Here is a tiny trained network, its code and every weight. The questions are about switching its units off for an input and a class, where a switched-off unit gives its printed mean instead of its output.

import numpy as np


def w(rows, s, z=0):
    codes = np.array(rows[::2]) - 128.0
    scale = np.full(codes.shape[1], s)
    scale[-1] = z or s
    return codes * scale


def f(y):
    return y / 2 * (1 + np.tanh(0.7978845608 * (y + 0.044715 * y**3)))


def log_softmax(a):
    a = a - a.max(-1, keepdims=True)
    return a - np.log(np.exp(a).sum(-1, keepdims=True))


def net(x, mask):
    res = np.array(x, float).reshape(1, 5) / 4 @ E
    y = f(res @ A[0][:, :-1].T + A[0][:, -1])
    res = res + np.where(mask, y, B[0][:, -1]) @ B[0][:, :-1]
    return log_softmax(res[-1] @ U[:, :-1].T + U[:, -1])


A, B = {}, {}
E = w([
[130,126,134,111,136,124,138,134,113],'x0',
[92,57,152,122,89,240,254,187,197],'x1',
[199,243,95,23,122,124,194,57,212],'x2',
[35,61,1,130,157,45,163,51,147],'x3',
[120,131,126,143,126,135,116,118,146],'x4',
],0.0084)
A[0] = w([
[160,212,71,90,124,72,183,89,187,79],'N0',
[108,38,116,132,103,170,185,132,134,64],'N1',
[168,223,66,78,130,83,173,85,181,1],'N2',
[186,226,57,78,128,93,175,80,194,172],'N3',
[176,165,150,136,153,91,87,106,128,53],'N4',
[145,101,126,93,162,142,129,111,137,122],'N5',
[193,178,226,151,127,205,49,158,83,214],'N6',
[178,220,132,119,131,56,21,100,93,220],'N7',
[108,93,122,111,122,120,99,106,106,140],'N8',
[212,218,170,87,109,226,220,148,202,125],'N9',
[199,191,143,74,82,180,159,134,174,127],'N10',
[107,106,131,168,102,153,131,163,91,176],'N11',
[106,134,81,135,155,135,193,108,143,74],'N12',
[113,121,87,122,139,73,63,105,97,158],'N13',
[89,79,142,137,109,158,188,141,147,137],'N14',
[131,131,135,100,104,147,144,114,144,124],'N15',
[134,89,126,172,135,166,129,150,99,181],'N16',
[97,85,52,119,133,92,199,92,163,128],'N17',
[94,120,117,130,131,137,142,153,127,101],'N18',
[123,66,171,178,133,189,108,169,86,40],'N19',
[103,68,95,147,113,90,111,137,91,145],'N20',
[150,168,138,145,124,99,142,138,94,121],'N21',
[158,169,108,119,123,125,115,124,96,170],'N22',
[119,148,117,159,136,122,135,115,115,136],'N23',
[88,61,135,137,125,177,203,153,165,155],'N24',
[113,134,91,125,135,2,45,123,74,167],'N25',
[197,164,229,156,123,171,31,171,72,27],'N26',
[184,241,133,118,130,50,24,113,94,38],'N27',
[138,96,102,112,125,116,99,114,102,135],'N28',
],0.0093,0.0094)
B[0] = w([
[115,111,139,54,119,146,122,152,145,181],'N0',
[109,106,130,77,140,134,118,145,139,162],'N1',
[78,75,131,85,163,130,102,133,137,170],'N2',
[164,150,121,93,92,126,131,143,110,219],'N3',
[143,142,129,113,112,135,137,137,124,149],'N4',
[133,132,117,142,118,134,124,127,153,129],'N5',
[163,142,119,42,82,131,128,155,130,245],'N6',
[75,75,139,66,164,128,109,136,138,248],'N7',
[125,124,111,154,133,122,128,131,135,144],'N8',
[134,144,114,255,128,122,136,105,107,228],'N9',
[137,146,132,193,144,115,140,108,133,195],'N10',
[118,118,139,92,149,121,130,112,136,174],'N11',
[146,130,136,101,107,118,120,135,119,143],'N12',
[138,131,137,177,153,127,154,127,122,183],'N13',
[137,128,125,82,133,118,123,142,106,174],'N14',
[147,139,134,130,148,115,137,134,116,139],'N15',
[105,124,120,101,141,125,126,114,128,173],'N16',
[119,123,146,70,130,139,102,131,124,180],'N17',
[123,127,128,116,129,133,111,121,130,132],'N18',
[160,156,119,87,88,127,117,134,129,165],'N19',
[118,129,144,178,145,145,142,126,142,170],'N20',
[119,125,125,111,120,122,119,118,130,140],'N21',
[114,121,131,133,135,138,130,118,148,162],'N22',
[136,124,129,124,146,118,140,129,113,134],'N23',
[144,141,128,81,109,121,117,126,138,195],'N24',
[121,141,125,215,146,127,140,105,123,217],'N25',
[68,80,125,86,177,123,119,118,141,195],'N26',
[173,160,121,93,68,135,137,141,121,200],'N27',
[137,131,129,142,142,122,132,119,141,142],'N28',
],0.022,0.017)
U = w([
[39,72,163,88,176,143,84,152,144,252],'0',
[225,186,134,75,10,143,109,193,105,28],'1',
[142,172,132,255,158,113,161,91,100,154],'2',
],0.0085,0.0013)

Each question gives the input, the list of numbers given to net, and the class t.
The units are the neurons (one row each of A and B). Each row of codes is followed by its name. A weight is (code - 128) times the scale printed after its matrix; where a second scale follows, it is the last column's (A, B and U).
mask holds one flag per neuron, in row order. A switched-off neuron (its flag False) gives its mean, the last column of its row in B, instead of its output. The means were averaged over made-up inputs and are rounded, as every weight is.
A unit's drop is (log p(t) with every unit on - log p(t) with that unit switched off) / (log p(t) with every unit on - log p(t) with every unit switched off).
The circuit of an input: a set's keep is (log p(t) with only the set's units on - log p(t) with every unit switched off) / (log p(t) with every unit on - log p(t) with every unit switched off). Starting from the 12 units with the biggest drops (on a tie, the unit counted first), units are removed one at a time, each time the one whose removal leaves the highest keep (on an exact tie, the one counted first), for as long as the keep stays at least 0.8.
circuit, biggest first: the units of the circuit, biggest drop first
most important unit: the unit with the biggest drop
top k neurons: the k neurons with the biggest drops, biggest first
drop of u: that unit's drop, to one decimal
input [-1,1,1,-8,5], class 2: circuit, biggest first => N9
input [-1,1,3,6,4], class 1: top 3 neurons => N7, N26, N3
input [-6,-4,-4,-8,7], class 0: top 3 neurons => N26, N7, N3
input [-6,1,-8,-5,-2], class 1: top 3 neurons => N6, N19, N7
input [7,2,-1,-2,5], class 1: top 2 neurons => N7, N26
input [1,-1,0,-8,1], class 0: top 3 neurons => N26, N3, N7
input [1,3,-3,-5,7], class 1: top 2 neurons => N7, N6
input [0,-2,-2,-7,-3], class 0: top 3 neurons => N26, N3, N7
input [6,7,-4,0,2], class 1: top 3 neurons => N7, N26, N19
input [5,4,1,2,5], class 1: top 3 neurons => N7, N26, N2
input [3,4,4,8,-4], class 1: top 3 neurons => N7, N3, N26
input [2,3,2,1,0], class 1: top 4 neurons => N25, N7, N13, N20
input [-7,-5,6,1,1], class 0: top 4 neurons => N7, N2, N6, N19
input [5,4,8,6,-3], class 1: most important unit => N3
input [6,-8,-6,-8,-8], class 0: top 2 neurons => N26, N7
input [3,7,4,-1,-2], class 2: top 2 neurons => N9, N6
input [0,-8,-4,-6,-4], class 0: top 2 neurons => N26, N7
input [8,5,-4,-2,-8], class 1: drop of N7 => 0.2
input [5,0,-2,2,1], class 2: drop of N7 => 0.6
input [7,-6,-3,1,8], class 2: most important unit => N25
input [3,3,-8,-2,2], class 1: drop of N19 => 1.3
input [-4,5,4,-2,-8], class 2: drop of N9 => 0.5
